Below is a small trained network, with its code and all its weights. Each question gives an input and a class and asks what happens when units are switched off, that is, made to give their printed mean instead of their output.

import numpy as np


def w(rows, s, z=0):
    codes = np.array(rows[::2]) - 128.0
    scale = np.full(codes.shape[1], s)
    scale[-1] = z or s
    return codes * scale


def norm(h):
    return h / np.sqrt((h * h).mean(-1, keepdims=True) + 1e-5)


def f(y):
    return np.maximum(y, 0)


def log_softmax(a):
    a = a - a.max(-1, keepdims=True)
    return a - np.log(np.exp(a).sum(-1, keepdims=True))


def net(x, mask):
    res = np.array(x, float).reshape(1, 5) / 4 @ E
    u = 0
    for l in range(2):
        y = f(norm(res) @ A[l][:, :-1].T + A[l][:, -1])
        res = res + np.where(mask[u : u + 3], y, B[l][:, -1]) @ B[l][:, :-1]
        u += 3
    return log_softmax(norm(res)[-1] @ U[:, :-1].T + U[:, -1])


A, B = {}, {}
E = w([
[107,142,104,46,139,254,113,157,135,108,209,115],'x0',
[106,208,129,132,172,159,171,113,129,160,66,73],'x1',
[127,88,102,83,163,133,131,92,114,107,94,112],'x2',
[169,130,78,72,113,73,140,160,171,148,144,124],'x3',
[132,62,148,121,149,99,148,146,99,188,149,98],'x4',
],0.012)
A[0] = w([
[159,249,17,67,90,98,143,189,217,86,56,163,37],'L0N1',
[149,252,94,111,106,54,73,116,180,6,1,129,63],'L0N2',
[109,214,73,147,94,161,92,116,154,90,113,167,3],'L0N3',
],0.0085,0.0052)
B[0] = w([
[173,86,87,110,66,56,116,50,100,75,147,107,253],'L0N1',
[147,173,158,147,162,174,236,133,128,154,79,124,252],'L0N2',
[153,167,114,119,129,137,253,73,126,228,83,127,191],'L0N3',
],0.012,0.0071)
A[1] = w([
[158,175,86,95,80,55,93,142,142,136,152,68,177],'L1N1',
[135,195,68,88,114,89,139,110,198,109,104,96,3],'L1N2',
[92,1,138,135,215,55,137,129,54,186,61,45,24],'L1N3',
],0.013,0.0026)
B[1] = w([
[139,114,137,169,118,131,89,149,131,101,158,158,209],'L1N1',
[90,54,191,110,146,114,87,153,119,180,141,138,203],'L1N2',
[182,132,86,50,124,64,208,7,102,177,91,61,254],'L1N3',
],0.017,0.011)
U = w([
[132,42,133,115,91,116,26,130,166,84,230,219,107],'0',
[160,104,115,85,147,81,187,1,130,155,102,117,47],'1',
[64,210,147,173,170,196,111,132,179,109,112,167,254],'2',
],0.0097,0.0014)

Each question gives the input, the list of numbers given to net, and the class t.
The units are the neurons (one row each of A and B). Each row of codes is followed by its name. A weight is (code - 128) times the scale printed after its matrix; where a second scale follows, it is the last column's (A, B and U).
mask holds one flag per neuron, layer by layer. A switched-off neuron (its flag False) gives its mean, the last column of its row in B, instead of its output. The means were averaged over made-up inputs and are rounded, as every weight is.
A unit's drop is (log p(t) with every unit on - log p(t) with that unit switched off) / (log p(t) with every unit on - log p(t) with every unit switched off).
The circuit of an input: a set's keep is (log p(t) with only the set's units on - log p(t) with every unit switched off) / (log p(t) with every unit on - log p(t) with every unit switched off). Starting from all 6 units, units are removed one at a time, each time the one whose removal leaves the highest keep (on an exact tie, the one counted first), for as long as the keep stays at least 0.8.
units of the circuit, in order: the units of the circuit, biggest drop first
most important unit: the unit with the biggest drop
top k neurons: the k neurons with the biggest drops, biggest first
top k neurons in layer l: the k neurons of layer l with the biggest drops, biggest first
drop of u: that unit's drop, to one decimal
input [7,8,-8,1,-1], class 0: top 2 neurons	L1N3, L0N2
input [3,-8,-1,-2,5], class 0: units of the circuit, in order	L1N3, L0N3
input [3,2,4,-5,-3], class 2: top 2 neurons	L1N3, L0N1
input [5,0,0,3,2], class 0: most important unit	L1N3
input [-7,-2,-7,0,-5], class 2: top 2 neurons	L1N3, L0N2
input [8,1,2,-5,5], class 2: top 4 neurons	L1N3, L0N1, L1N2, L1N1
input [8,5,6,4,3], class 0: top 2 neurons in layer 0	L0N2, L0N3
input [3,0,-5,0,1], class 2: top 3 neurons	L1N3, L0N1, L1N2
input [4,4,3,-1,1], class 2: top 3 neurons	L1N3, L0N1, L0N3
input [4,5,-1,-8,-8], class 2: drop of L1N3	0.8
input [-7,5,-3,-4,-6], class 2: drop of L1N3	0.6
input [-3,-3,-7,-6,-7], class 2: drop of L1N3	0.6
